Below are the code and all the weights of a small trained network. Each question names an input and a target symbol and asks about switching units off, where a switched-off unit gives its printed mean instead of its output.

import numpy as np


def w(rows, s, z=0):
    codes = np.array(rows[::2]) - 128.0
    scale = np.full(codes.shape[1], s)
    scale[-1] = z or s
    return codes * scale


def f(y):
    return np.maximum(y, 0)


def softmax(a):
    e = np.exp(a - a.max(-1, keepdims=True))
    return e / e.sum(-1, keepdims=True)


def log_softmax(a):
    a = a - a.max(-1, keepdims=True)
    return a - np.log(np.exp(a).sum(-1, keepdims=True))


def net(x, mask):
    ids = ['ΓΠηλμξτ'.index(c) for c in x.split()]
    T = len(ids)
    res = E[ids] + P[:T]
    u = 0
    for l in range(2):
        r = res
        for j in range(2):
            rows = slice(2 * j, 2 * j + 2)
            q, k, v = (r @ M[l][rows].T for M in (Q, K, V))
            z = softmax(np.where(np.tri(T) > 0, q @ k.T / 2**0.5, -1e9)) @ v
            o = O[l][rows]
            res = res + np.where(mask[u + j], z, o[:, -1]) @ o[:, :-1]
        u += 2
        y = f(res @ A[l][:, :-1].T + A[l][:, -1])
        res = res + np.where(mask[u : u + 8], y, B[l][:, -1]) @ B[l][:, :-1]
        u += 8
    return log_softmax(res[-1] @ U[:, :-1].T + U[:, -1])


Q, K, V, O, A, B = {}, {}, {}, {}, {}, {}
E = w([
[94,89,184,154],'Γ',
[93,128,138,71],'Π',
[139,61,179,148],'η',
[176,61,145,131],'λ',
[95,113,164,107],'μ',
[57,201,104,46],'ξ',
[110,177,62,6],'τ',
],0.012)
P = w([
[132,124,104,161],'0',
[147,142,196,142],'1',
[170,64,78,152],'2',
[65,105,128,156],'3',
[90,161,184,59],'4',
[250,121,106,116],'5',
],0.016)
Q[0] = w([
[102,169,160,100],'L0H0',
[134,106,197,102],'L0H0',
[132,111,8,233],'L0H1',
[81,124,166,99],'L0H1',
],0.013)
K[0] = w([
[122,108,137,120],'L0H0',
[17,83,72,134],'L0H0',
[249,171,162,144],'L0H1',
[158,26,2,224],'L0H1',
],0.0079)
V[0] = w([
[151,160,137,2],'L0H0',
[109,50,168,108],'L0H0',
[36,137,120,52],'L0H1',
[235,109,92,113],'L0H1',
],0.012)
O[0] = w([
[88,2,187,180,186],'L0H0',
[210,136,94,98,177],'L0H0',
[81,34,125,129,254],'L0H1',
[231,29,246,38,64],'L0H1',
],0.0072,0.0042)
A[0] = w([
[218,192,232,74,140],'L0N0',
[52,43,10,35,152],'L0N1',
[166,164,65,255,3],'L0N2',
[227,60,181,239,8],'L0N3',
[135,137,130,149,58],'L0N4',
[147,218,68,148,150],'L0N5',
[198,174,139,235,161],'L0N6',
[41,141,223,120,92],'L0N7',
],0.0064,0.0028)
B[0] = w([
[236,199,122,150,174],'L0N0',
[99,3,255,104,253],'L0N1',
[110,157,120,196,138],'L0N2',
[64,166,188,22,162],'L0N3',
[94,175,159,140,128],'L0N4',
[41,79,204,138,151],'L0N5',
[106,120,55,128,150],'L0N6',
[132,164,234,160,179],'L0N7',
],0.0065,0.0078)
Q[1] = w([
[174,182,133,102],'L1H0',
[88,152,56,130],'L1H0',
[106,1,142,165],'L1H1',
[143,104,228,121],'L1H1',
],0.0088)
K[1] = w([
[162,232,66,178],'L1H0',
[214,134,115,137],'L1H0',
[116,147,195,96],'L1H1',
[155,95,76,1],'L1H1',
],0.0095)
V[1] = w([
[182,123,129,64],'L1H0',
[203,116,255,220],'L1H0',
[125,192,186,151],'L1H1',
[122,139,146,242],'L1H1',
],0.0097)
O[1] = w([
[105,44,82,139,110],'L1H0',
[168,123,57,134,254],'L1H0',
[116,215,134,255,136],'L1H1',
[38,206,123,106,50],'L1H1',
],0.0092,0.0049)
A[1] = w([
[94,92,131,179,85],'L1N0',
[149,225,109,164,3],'L1N1',
[151,108,194,129,89],'L1N2',
[115,141,145,116,187],'L1N3',
[106,111,100,111,135],'L1N4',
[101,137,156,250,113],'L1N5',
[109,153,160,127,100],'L1N6',
[198,114,114,131,181],'L1N7',
],0.016,0.0034)
B[1] = w([
[72,100,253,84,211],'L1N0',
[60,29,57,125,183],'L1N1',
[215,121,67,72,254],'L1N2',
[96,28,61,175,173],'L1N3',
[89,191,107,161,165],'L1N4',
[124,184,142,106,210],'L1N5',
[168,80,142,168,174],'L1N6',
[134,213,177,46,237],'L1N7',
],0.0066,0.0092)
U = w([
[63,111,93,129,201],'Γ',
[136,96,152,186,178],'Π',
[104,127,84,115,171],'η',
[117,173,159,77,53],'λ',
[91,131,140,144,252],'μ',
[84,152,244,134,83],'ξ',
[153,50,163,154,26],'τ',
],0.011,0.0036)

Each question gives the input, a string of symbols that net reads in full, and the target symbol t.
The units are the heads (2 rows each of Q, K, V and O) and the neurons (one row each of A and B). Each row of codes is followed by its name. A weight is (code - 128) times the scale printed after its matrix; where a second scale follows, it is the last column's (O, A, B and U).
mask holds one flag per unit, layer by layer, with each layer's heads first. A switched-off unit (its flag False) gives its mean, the last column of its rows in O or B, instead of its output. The means were averaged over made-up inputs and are rounded, as every weight is.
A unit's drop is (log p(t) with every unit on - log p(t) with that unit switched off) / (log p(t) with every unit on - log p(t) with every unit switched off).
The circuit of an input: a set's keep is (log p(t) with only the set's units on - log p(t) with every unit switched off) / (log p(t) with every unit on - log p(t) with every unit switched off). Starting from the 12 units with the biggest drops (on a tie, the unit counted first), units are removed one at a time, each time the one whose removal leaves the highest keep (on an exact tie, the one counted first), for as long as the keep stays at least 0.8.
circuit, biggest first: the units of the circuit, biggest drop first
k most important neurons: the k neurons with the biggest drops, biggest first
top k neurons in layer l: the k neurons of layer l with the biggest drops, biggest first
heads that matter: for each layer, one digit per head in row order, 1 if its drop is at least 0.15 and else 0, layers parted by /
input η Π τ ξ τ, target τ: heads that matter	00 / 01
input η μ η Γ τ, target Γ: heads that matter	11 / 00
input η Π ξ λ, target ξ: heads that matter	01 / 11
input η τ λ η, target λ: 2 most important neurons	[L1N7 L0N0]
input Π ξ μ μ ξ ξ, target ξ: 2 most important neurons	[L1N0 L0N1]
input λ λ τ, target λ: circuit, biggest first	[L1N7 L0H1]
input μ Γ λ, target Γ: top neuron in layer 0	[L0N1]
input τ ξ Γ, target ξ: circuit, biggest first	[L1N0 L1H1 L0H0]
input τ μ Γ τ λ, target τ: 2 most important neurons	[L0N1 L1N2]
input τ τ τ λ ξ τ, target ξ: heads that matter	11 / 01
input Π λ τ Π, target τ: circuit, biggest first	[L1H1 L0H1]
input η Γ Γ, target Γ: heads that matter	01 / 01
input ξ τ τ Γ ξ η, target ξ: heads that matter	01 / 01
input ξ ξ λ Γ, target λ: heads that matter	11 / 00
input λ η Π, target λ: heads that matter	11 / 00
input μ λ η, target λ: heads that matter	01 / 00
input τ τ ξ Γ μ, target Γ: heads that matter	11 / 01
input μ η μ Γ λ μ, target λ: top 2 neurons in layer 0	[L0N7 L0N0]
input μ ξ Γ, target ξ: top 2 neurons in layer 1	[L1N0 L1N5]
input τ ξ Π Γ Π, target Γ: circuit, biggest first	[L0H1 L1N7]
input η ξ ξ τ λ, target τ: top 3 neurons in layer 1	[L1N2 L1N7 L1N5]
input Γ λ τ Π η, target τ: heads that matter	01 / 01
